5 5 -37 9 -11 -6 23 -32 0 -3 -2 23 0 2 -49 7 -22 17 15 -9 -50 1 14 -18 -18 14 -17 9 7 17 -17 -57 11 17 -22 -14 -3 47 18 -4 13 8 38 -2 33 -12 = Mapap
10 12 -39 8 -12 -6 23 -31 5 -2 0 20 -5 -2 -55 7 -26 27 15 -2 -55 -2 7 -21 -17 8 -17 9 11 20 -21 -51 12 20 -22 -17 -6 46 25 1 15 9 41 -9 30 -11 = gal
10 12 -39 8 -12 -6 23 -31 5 -2 0 20 -5 -2 -55 7 -26 27 15 -2 -55 -2 7 -21 -17 8 -17 9 11 20 -21 -51 12 20 -22 -17 -6 46 25 -5 18 9 42 0 33 -7 = Zitap
-17 27 8 19 -6 8 -9 -39 -27 -17 -6 5 15 -13 -28 1 19 36 10 9 -36 -7 2 -13 -17 -7 2 1 23 -2 14 -16 -34 -13 -16 -48 -18 4 3 -11 28 -12 26 -11 4 17 = vozum
-13 21 10 21 -8 2 -12 -31 -25 -17 -6 8 9 -20 -19 0 18 39 5 9 -40 -12 9 -7 -10 -1 8 -4 24 -13 23 -21 -29 -17 -18 -42 -23 3 0 -7 20 -15 27 -11 2 18 = Nele
-14 28 4 22 -4 9 -10 -39 -26 -15 -5 6 15 -10 -27 0 23 39 17 5 -39 -6 -6 -14 -15 -5 3 -5 18 -5 14 -15 -34 -10 -17 -47 -18 1 6 -14 25 -16 28 -11 6 23 = dupub
-15 25 6 23 1 8 -2 -37 -23 -14 -4 10 10 -17 -24 0 20 37 2 9 -36 -9 3 -4 -14 -7 7 -2 20 -12 21 -17 -28 -12 -17 -49 -21 3 4 -9 16 -13 25 -15 3 14 = Duzig
-12 32 6 18 -5 7 -2 -41 -22 -15 -4 8 8 -16 -25 -1 26 40 4 9 -33 -4 4 -11 -14 -9 6 -2 16 -4 21 -17 -30 -13 -18 -46 -20 4 3 -11 19 -17 28 -15 4 10 = Rebo
-8 13 -21 20 4 11 -11 -16 28 -13 18 -6 3 7 -35 -11 14 3 -31 3 -9 -1 39 -25 -4 2 12 -4 44 -24 -14 -25 -4 35 -9 -54 -24 -9 39 12 2 -29 10 -1 13 -6 = rubip
-14 24 8 21 -3 1 -5 -37 -20 -11 -6 9 7 -15 -22 0 24 41 2 3 -36 -7 3 -6 -15 -10 9 -9 18 -11 18 -15 -25 -18 -17 -45 -20 8 0 -2 20 -13 30 -17 -1 18 = Gizu
-14 26 6 22 1 8 -10 -37 -23 -16 -8 5 15 -10 -28 0 19 40 16 4 -36 -9 -2 -13 -17 -5 1 -4 20 -2 14 -21 -30 -15 -20 -50 -17 4 3 -5 25 -13 25 -10 -1 21 = Vufaz
-10 19 -23 14 7 20 -21 -13 25 -12 22 -5 10 2 -43 -4 5 0 -30 4 -16 2 35 -15 3 1 10 -7 51 -21 -11 -21 -2 26 -13 -55 -22 -6 47 10 4 -29 14 -17 17 -10 = beniv
order: -15 4 10 -12 32 6 18 -5 7 -2 -41 -22 -15 -4 8 8 -16 -25 -1 26 40 4 9 -33 -4 4 -11 -14 -9 6 -2 16 -4 21 -17 -30 -13 -18 -46 -20 4 3 -11 19 -17 28 : Rebo
chg Duzig: -15 25 6 22 1 8 -2 -37 -23 -14 -4 10 10 -17 -24 0 20 37 2 9 -36 -9 3 -4 -14 -7 7 -2 20 -12 21 -17 -28 -12 -17 -49 -21 3 4 -9 16 -13 25 -15 3 14 : 3, 23
chg Duzig: -15 25 6 23 1 8 -2 -37 -23 -14 -4 10 10 -17 -24 0 20 37 2 9 -36 -9 3 -4 -14 -7 7 -2 20 -12 21 -17 -28 -12 -17 -49 -21 3 5 -9 16 -13 25 -15 3 14 : 38, 4
chg Mapap: 5 5 -37 9 -11 -6 23 -32 0 -3 -2 23 0 2 -49 7 -22 17 15 -9 -51 1 14 -18 -18 14 -17 9 7 17 -17 -57 11 17 -22 -14 -3 47 18 -4 13 8 38 -2 33 -12 : 20, -50
chg Duzig: -15 25 6 23 1 8 -2 -37 -23 -14 -4 10 10 -17 -24 0 20 37 1 9 -36 -9 3 -4 -14 -7 7 -2 20 -12 21 -17 -28 -12 -17 -49 -21 3 4 -9 16 -13 25 -15 3 14 : 18, 2

-21 -36 5 -13 -32 4 : gal
-21 -36 5 -13 -32 -20 : rubip
-13 -20 5 -37 -21 -32 : Zitap
-31 -49 6 -16 48 -38 : vozum
order: -36 -32 -21 -13 4 5 : gal
chg rubip: -21 -36 5 -13 -31 -20 : 4, -32
order: -20 -32 -13 5 -36 -21 : rubip
order: -38 48 -16 6 -49 -31 : vozum
chg gal: -21 -36 5 -13 -32 3 : 5, 4
chg Zitap: -14 -20 5 -37 -21 -32 : 0, -13
chg gal: -21 -36 6 -13 -32 4 : 2, 5

